Below are the code and all the weights of a small trained network. Each question names an input and a class and asks about switching units off, where a switched-off unit gives its printed mean instead of its output.

import numpy as np


def w(rows, s, z=0):
    codes = np.array(rows[::2]) - 128.0
    scale = np.full(codes.shape[1], s)
    scale[-1] = z or s
    return codes * scale


def norm(h):
    return h / np.sqrt((h * h).mean(-1, keepdims=True) + 1e-5)


def f(y):
    return np.maximum(y, 0)


def log_softmax(a):
    a = a - a.max(-1, keepdims=True)
    return a - np.log(np.exp(a).sum(-1, keepdims=True))


def net(x, mask):
    res = np.array(x, float).reshape(1, 6) / 4 @ E
    u = 0
    for l in range(3):
        y = f(norm(res) @ A[l][:, :-1].T + A[l][:, -1])
        res = res + np.where(mask[u : u + 9], y, B[l][:, -1]) @ B[l][:, :-1]
        u += 9
    return log_softmax(norm(res)[-1] @ U[:, :-1].T + U[:, -1])


A, B = {}, {}
E = w([
[61,118,157,75,3,191],'x0',
[109,88,162,80,131,31],'x1',
[124,128,127,126,131,132],'x2',
[81,70,52,129,167,182],'x3',
[255,62,40,96,41,94],'x4',
[63,184,26,159,104,84],'x5',
],0.0055)
A[0] = w([
[172,183,158,187,97,148,166],'0.n0',
[218,177,159,141,196,108,45],'0.n1',
[160,169,77,182,152,244,1],'0.n2',
[199,234,141,179,104,178,98],'0.n3',
[106,88,145,84,141,59,19],'0.n4',
[128,61,61,119,254,153,104],'0.n5',
[173,204,141,165,155,68,135],'0.n6',
[146,98,152,95,105,82,194],'0.n7',
[177,134,106,146,131,210,64],'0.n8',
],0.0081,0.0032)
B[0] = w([
[59,44,52,72,189,170,211],'0.n0',
[150,154,65,36,158,128,211],'0.n1',
[37,80,136,91,147,21,211],'0.n2',
[48,21,82,130,143,75,220],'0.n3',
[46,2,114,119,207,32,164],'0.n4',
[132,161,107,40,92,155,255],'0.n5',
[122,154,145,70,69,166,231],'0.n6',
[103,68,133,115,136,165,225],'0.n7',
[125,13,170,115,123,105,184],'0.n8',
],0.0075,0.0042)
A[1] = w([
[189,69,79,112,80,112,153],'1.n0',
[173,148,55,193,247,102,226],'1.n1',
[95,113,85,112,193,144,191],'1.n2',
[79,145,144,105,138,141,153],'1.n3',
[117,143,167,100,136,24,61],'1.n4',
[171,87,173,61,101,180,253],'1.n5',
[124,181,62,153,102,72,88],'1.n6',
[68,163,88,92,81,77,143],'1.n7',
[101,161,88,223,103,64,131],'1.n8',
],0.011,0.0037)
B[1] = w([
[121,192,175,206,101,64,240],'1.n0',
[74,145,148,48,46,134,174],'1.n1',
[102,149,209,183,140,37,248],'1.n2',
[172,211,93,176,73,111,193],'1.n3',
[37,96,108,153,128,92,164],'1.n4',
[112,172,72,135,206,179,254],'1.n5',
[188,99,181,94,203,195,159],'1.n6',
[138,118,102,114,200,206,235],'1.n7',
[191,39,254,133,225,190,150],'1.n8',
],0.0079,0.0084)
A[2] = w([
[211,122,184,36,160,17,254],'2.n0',
[153,50,86,68,106,133,183],'2.n1',
[56,191,132,133,254,97,155],'2.n2',
[190,98,179,119,202,195,136],'2.n3',
[122,246,187,142,118,80,93],'2.n4',
[86,97,119,99,79,228,166],'2.n5',
[55,162,67,155,137,131,183],'2.n6',
[123,165,70,106,148,141,162],'2.n7',
[207,101,53,169,78,103,182],'2.n8',
],0.0079,0.0027)
B[2] = w([
[74,140,123,132,106,200,180],'2.n0',
[79,151,147,162,185,116,138],'2.n1',
[176,89,85,172,84,154,250],'2.n2',
[167,122,201,150,172,110,153],'2.n3',
[191,153,107,178,92,114,155],'2.n4',
[120,166,65,92,134,95,150],'2.n5',
[173,96,159,69,108,63,188],'2.n6',
[209,81,183,43,80,129,156],'2.n7',
[95,198,171,255,112,103,139],'2.n8',
],0.0093,0.014)
U = w([
[11,94,125,162,150,82,162],'0',
[126,245,169,253,107,115,58],'1',
[148,116,165,145,226,204,43],'2',
[156,107,96,127,95,128,222],'3',
[90,226,92,27,103,140,60],'4',
[152,111,119,155,126,119,252],'5',
],0.014,0.002)

Each question gives the input, the list of numbers given to net, and the class t.
The units are the neurons (one row each of A and B). Each row of codes is followed by its name. A weight is (code - 128) times the scale printed after its matrix; where a second scale follows, it is the last column's (A, B and U).
mask holds one flag per neuron, layer by layer. A switched-off neuron (its flag False) gives its mean, the last column of its row in B, instead of its output. The means were averaged over made-up inputs and are rounded, as every weight is.
A unit's drop is (log p(t) with every unit on - log p(t) with that unit switched off) / (log p(t) with every unit on - log p(t) with every unit switched off).
The circuit of an input: a set's keep is (log p(t) with only the set's units on - log p(t) with every unit switched off) / (log p(t) with every unit on - log p(t) with every unit switched off). Starting from the 12 units with the biggest drops (on a tie, the unit counted first), units are removed one at a time, each time the one whose removal leaves the highest keep (on an exact tie, the one counted first), for as long as the keep stays at least 0.8.
units of the circuit, in order: the units of the circuit, biggest drop first
unit that matters most: the unit with the biggest drop
k most important neurons: the k neurons with the biggest drops, biggest first
k most important neurons of layer l: the k neurons of layer l with the biggest drops, biggest first
input [-3,1,-6,8,8,-5], class 1: units of the circuit, in order -> 2.n8, 1.n0
input [4,-7,-6,-5,-7,3], class 0: unit that matters most -> 0.n3
input [2,7,5,8,8,2], class 1: units of the circuit, in order -> 1.n0, 2.n8, 0.n2
input [8,4,3,-6,-4,1], class 4: units of the circuit, in order -> 1.n2, 2.n5
input [7,-5,-2,2,7,-3], class 1: 4 most important neurons -> 2.n8, 1.n0, 0.n5, 1.n7
input [-2,-2,6,-4,-3,-1], class 5: 2 most important neurons of layer 0 -> 0.n6, 0.n5
input [2,2,-1,-3,0,-4], class 2: 3 most important neurons of layer 1 -> 1.n0, 1.n1, 1.n2
input [0,-1,-5,-3,3,-6], class 2: units of the circuit, in order -> 2.n3, 2.n6
input [-1,-1,-5,5,0,5], class 2: 3 most important neurons of layer 1 -> 1.n6, 1.n7, 1.n8
input [-2,-2,-1,7,-1,7], class 2: units of the circuit, in order -> 1.n6, 1.n8, 0.n0
input [-7,2,-4,3,-5,-6], class 4: 2 most important neurons of layer 1 -> 1.n1, 1.n0
input [8,1,-8,-1,3,-1], class 4: 3 most important neurons -> 1.n2, 2.n2, 2.n5
input [-8,-3,8,-7,-6,-7], class 4: 3 most important neurons -> 0.n1, 1.n1, 1.n0
input [-7,-5,-1,3,7,-2], class 1: 2 most important neurons -> 1.n0, 2.n8
input [-2,6,-6,6,6,-8], class 2: most important neuron of layer 0 -> 0.n3
input [-6,3,2,7,-8,1], class 1: 2 most important neurons -> 1.n2, 2.n4
input [6,3,-7,6,-6,1], class 5: 2 most important neurons -> 1.n0, 2.n6
input [-6,-6,6,-1,4,-3], class 0: 3 most important neurons -> 0.n3, 0.n2, 0.n8
input [-6,7,-4,-1,6,0], class 0: 4 most important neurons -> 0.n4, 1.n3, 1.n4, 2.n0
input [-3,8,-4,-2,3,-8], class 0: unit that matters most -> 0.n4
input [0,1,4,-2,4,-6], class 2: 3 most important neurons of layer 1 -> 1.n5, 1.n2, 1.n3
input [7,-2,5,-1,2,3], class 4: 2 most important neurons -> 1.n2, 2.n2
input [1,-3,-7,7,-6,-2], class 3: 2 most important neurons of layer 1 -> 1.n0, 1.n8
input [-3,-1,3,-2,-5,-4], class 1: 2 most important neurons -> 1.n2, 1.n7
input [-8,-4,-6,7,-6,-6], class 4: 2 most important neurons of layer 1 -> 1.n1, 1.n0
input [3,3,-3,8,-1,8], class 2: 2 most important neurons of layer 1 -> 1.n8, 1.n6
input [-8,6,7,4,0,-6], class 4: 2 most important neurons of layer 1 -> 1.n1, 1.n7
input [5,0,2,3,2,7], class 2: most important neuron of layer 1 -> 1.n8
